Below is a small trained network, with its code and all its weights. Each question gives an input and a target symbol and asks what happens when units are switched off, that is, made to give their printed mean instead of their output.

import numpy as np


def w(rows, s, z=0):
    codes = np.array(rows[::2]) - 128.0
    scale = np.full(codes.shape[1], s)
    scale[-1] = z or s
    return codes * scale


def f(y):
    return y / 2 * (1 + np.tanh(0.7978845608 * (y + 0.044715 * y**3)))


def softmax(a):
    e = np.exp(a - a.max(-1, keepdims=True))
    return e / e.sum(-1, keepdims=True)


def log_softmax(a):
    a = a - a.max(-1, keepdims=True)
    return a - np.log(np.exp(a).sum(-1, keepdims=True))


def net(x, mask):
    ids = ['βεηλμξτφ'.index(c) for c in x.split()]
    T = len(ids)
    res = E[ids] + P[:T]
    u = 0
    for l in range(2):
        r = res
        for j in range(3):
            rows = slice(2 * j, 2 * j + 2)
            q, k, v = (r @ M[l][rows].T for M in (Q, K, V))
            z = softmax(np.where(np.tri(T) > 0, q @ k.T / 2**0.5, -1e9)) @ v
            o = O[l][rows]
            res = res + np.where(mask[u + j], z, o[:, -1]) @ o[:, :-1]
        u += 3
        y = f(res @ A[l][:, :-1].T + A[l][:, -1])
        res = res + np.where(mask[u : u + 4], y, B[l][:, -1]) @ B[l][:, :-1]
        u += 4
    return log_softmax(res[-1] @ U[:, :-1].T + U[:, -1])


Q, K, V, O, A, B = {}, {}, {}, {}, {}, {}
E = w([
[75,10,15,62,188,30,152],'β',
[238,83,174,103,169,114,164],'ε',
[83,167,127,111,208,196,130],'η',
[136,209,54,130,161,156,109],'λ',
[226,70,153,223,117,161,189],'μ',
[42,167,42,206,135,224,140],'ξ',
[115,135,165,41,104,239,235],'τ',
[230,128,32,79,13,224,254],'φ',
],0.0056)
P = w([
[86,131,253,131,23,89,47],'0',
[133,79,160,109,133,158,94],'1',
[126,166,190,166,104,71,121],'2',
[140,157,186,171,95,81,111],'3',
[153,105,97,112,204,158,187],'4',
[160,144,176,157,94,90,189],'5',
[152,140,173,157,83,90,179],'6',
[166,91,67,93,169,173,208],'7',
[153,153,161,115,44,127,167],'8',
[151,134,140,125,17,142,143],'9',
[185,90,52,34,32,231,168],'10',
],0.0041)
Q[0] = w([
[106,98,191,177,146,49,169],'L0H1',
[126,67,144,162,31,99,219],'L0H1',
[109,3,137,125,141,118,70],'L0H2',
[93,254,161,112,118,147,120],'L0H2',
[117,145,115,113,138,121,180],'L0H3',
[120,170,123,132,166,106,167],'L0H3',
],0.014)
K[0] = w([
[163,130,118,132,111,183,108],'L0H1',
[140,159,8,99,184,162,127],'L0H1',
[88,171,149,162,156,113,89],'L0H2',
[152,92,179,32,18,101,163],'L0H2',
[113,143,143,117,142,123,142],'L0H3',
[129,167,135,145,131,83,146],'L0H3',
],0.016)
V[0] = w([
[122,119,114,132,123,149,114],'L0H1',
[129,129,135,141,151,122,117],'L0H1',
[121,161,125,128,103,98,154],'L0H2',
[145,125,152,147,141,106,126],'L0H2',
[148,173,92,160,215,102,249],'L0H3',
[118,162,133,145,206,105,205],'L0H3',
],0.013)
O[0] = w([
[132,122,150,141,125,112,116,144],'L0H1',
[123,148,132,111,117,134,139,100],'L0H1',
[142,96,102,130,127,124,137,152],'L0H2',
[121,131,111,102,132,135,130,101],'L0H2',
[149,54,138,112,50,192,3,254],'L0H3',
[128,97,136,87,49,163,58,144],'L0H3',
],0.0066,0.00091)
A[0] = w([
[133,182,151,163,198,135,55,3],'L0N1',
[132,88,213,189,120,79,36,65],'L0N2',
[59,134,186,123,139,102,47,62],'L0N3',
[85,156,138,180,90,108,2,20],'L0N4',
],0.015,0.0036)
B[0] = w([
[122,172,140,115,255,176,115,52],'L0N1',
[95,77,26,96,112,118,176,95],'L0N2',
[121,167,152,128,113,121,195,1],'L0N3',
[114,238,143,91,112,118,187,64],'L0N4',
],0.0082,0.00092)
Q[1] = w([
[183,70,156,107,39,109,213],'L1H1',
[107,186,213,120,124,83,179],'L1H1',
[5,109,46,85,158,93,60],'L1H2',
[158,55,61,76,103,168,172],'L1H2',
[113,151,233,178,79,48,106],'L1H3',
[196,55,151,127,24,106,183],'L1H3',
],0.03)
K[1] = w([
[116,140,115,38,2,170,101],'L1H1',
[107,185,117,101,85,101,219],'L1H1',
[147,75,95,95,251,54,164],'L1H2',
[142,68,112,113,142,223,109],'L1H2',
[151,160,202,241,101,58,125],'L1H3',
[181,48,177,158,82,163,56],'L1H3',
],0.034)
V[1] = w([
[207,168,42,173,107,67,75],'L1H1',
[191,131,109,141,88,159,229],'L1H1',
[76,92,66,241,98,156,189],'L1H2',
[250,72,151,129,138,86,147],'L1H2',
[126,85,211,75,120,131,208],'L1H3',
[182,187,134,161,96,184,143],'L1H3',
],0.023)
O[1] = w([
[128,155,116,97,176,141,8,145],'L1H1',
[82,178,90,71,182,151,186,254],'L1H1',
[244,82,137,101,174,146,118,224],'L1H2',
[145,183,148,203,135,59,125,199],'L1H2',
[180,131,120,152,102,56,72,163],'L1H3',
[107,72,179,180,181,117,144,173],'L1H3',
],0.013,0.0069)
A[1] = w([
[68,28,20,113,124,9,80,144],'L1N1',
[49,96,135,167,151,172,65,123],'L1N2',
[62,206,117,184,99,159,122,42],'L1N3',
[94,76,102,139,123,22,104,2],'L1N4',
],0.015,0.0093)
B[1] = w([
[75,80,74,91,184,66,139,254],'L1N1',
[84,105,232,161,66,144,28,243],'L1N2',
[165,50,11,212,138,202,88,141],'L1N3',
[173,179,138,33,55,206,118,168],'L1N4',
],0.011,0.0041)
U = w([
[184,210,103,114,47,165,103,164],'β',
[73,145,187,129,118,151,94,254],'ε',
[78,253,122,98,194,194,150,193],'η',
[118,120,97,172,138,147,117,23],'λ',
[170,60,135,86,148,188,130,12],'μ',
[200,93,187,197,172,55,94,25],'ξ',
[121,87,163,150,64,111,211,233],'τ',
[88,73,94,100,131,53,98,138],'φ',
],0.0046,0.0026)

Each question gives the input, a string of symbols that net reads in full, and the target symbol t.
The units are the heads (2 rows each of Q, K, V and O) and the neurons (one row each of A and B). Each row of codes is followed by its name. A weight is (code - 128) times the scale printed after its matrix; where a second scale follows, it is the last column's (O, A, B and U).
mask holds one flag per unit, layer by layer, with each layer's heads first. A switched-off unit (its flag False) gives its mean, the last column of its rows in O or B, instead of its output. The means were averaged over made-up inputs and are rounded, as every weight is.
A unit's drop is (log p(t) with every unit on - log p(t) with that unit switched off) / (log p(t) with every unit on - log p(t) with every unit switched off).
The circuit of an input: a set's keep is (log p(t) with only the set's units on - log p(t) with every unit switched off) / (log p(t) with every unit on - log p(t) with every unit switched off). Starting from the 12 units with the biggest drops (on a tie, the unit counted first), units are removed one at a time, each time the one whose removal leaves the highest keep (on an exact tie, the one counted first), for as long as the keep stays at least 0.8.
units of the circuit, in order: the units of the circuit, biggest drop first
most important unit: the unit with the biggest drop
top k neurons: the k neurons with the biggest drops, biggest first
top k neurons in layer l: the k neurons of layer l with the biggest drops, biggest first
which heads matter: for each layer, one digit per head in row order, 1 if its drop is at least 0.15 and else 0, layers parted by /
input β β τ β τ ξ ε ξ, target φ: units of the circuit, in order -> L1N1; L1H3
input η μ μ λ β φ, target η: which heads matter -> 000 / 100
input φ β ξ μ η, target β: units of the circuit, in order -> L1H3; L0H3
input λ λ λ λ τ β λ λ, target φ: most important unit -> L1N1
input φ μ ξ, target ξ: units of the circuit, in order -> L0H3; L1H3; L1H2
input λ β μ ε, target ξ: which heads matter -> 001 / 010
input μ ξ ξ λ ξ, target μ: which heads matter -> 000 / 010
input τ λ λ η, target φ: which heads matter -> 001 / 011
input β λ ξ, target β: units of the circuit, in order -> L0H3; L1H3
input μ ξ η λ ξ μ, target μ: which heads matter -> 000 / 010
input ξ ε λ λ β λ λ ξ, target β: which heads matter -> 000 / 001
input ε λ μ η, target λ: which heads matter -> 001 / 010
input τ λ φ τ, target η: units of the circuit, in order -> L0H3; L1H1
input λ β β λ β φ τ, target η: which heads matter -> 000 / 100
input λ μ μ λ η ξ λ ξ, target τ: units of the circuit, in order -> L1H1; L0H3; L0N1; L0N4
input λ ξ λ μ μ ξ μ μ, target μ: most important unit -> L1H2
input ξ φ μ λ ξ β φ μ, target η: which heads matter -> 001 / 100
input β τ μ λ λ η μ μ λ β, target φ: which heads matter -> 001 / 000
input ε μ τ λ, target λ: top 2 neurons in layer 0 -> L0N1; L0N4
input λ λ λ λ ξ, target ε: most important unit -> L0H3
input φ μ λ λ β λ μ φ λ τ η, target ξ: which heads matter -> 001 / 101
input τ ξ μ λ φ η τ λ λ λ λ, target ε: which heads matter -> 001 / 101
input λ λ λ τ φ λ μ λ μ, target ξ: units of the circuit, in order -> L0H3; L1H2
input τ λ μ λ φ μ τ λ, target ξ: units of the circuit, in order -> L0N2; L1H3; L1H1; L0N1
input ε λ λ β λ β ε, target φ: which heads matter -> 000 / 011
input μ φ η λ λ λ λ λ μ λ, target ε: top 2 neurons -> L1N2; L0N2
input β λ λ λ ξ ξ λ μ λ λ λ, target η: units of the circuit, in order -> L0H3; L1H1; L1H3
input μ ξ μ ξ, target η: units of the circuit, in order -> L1H1; L1H3
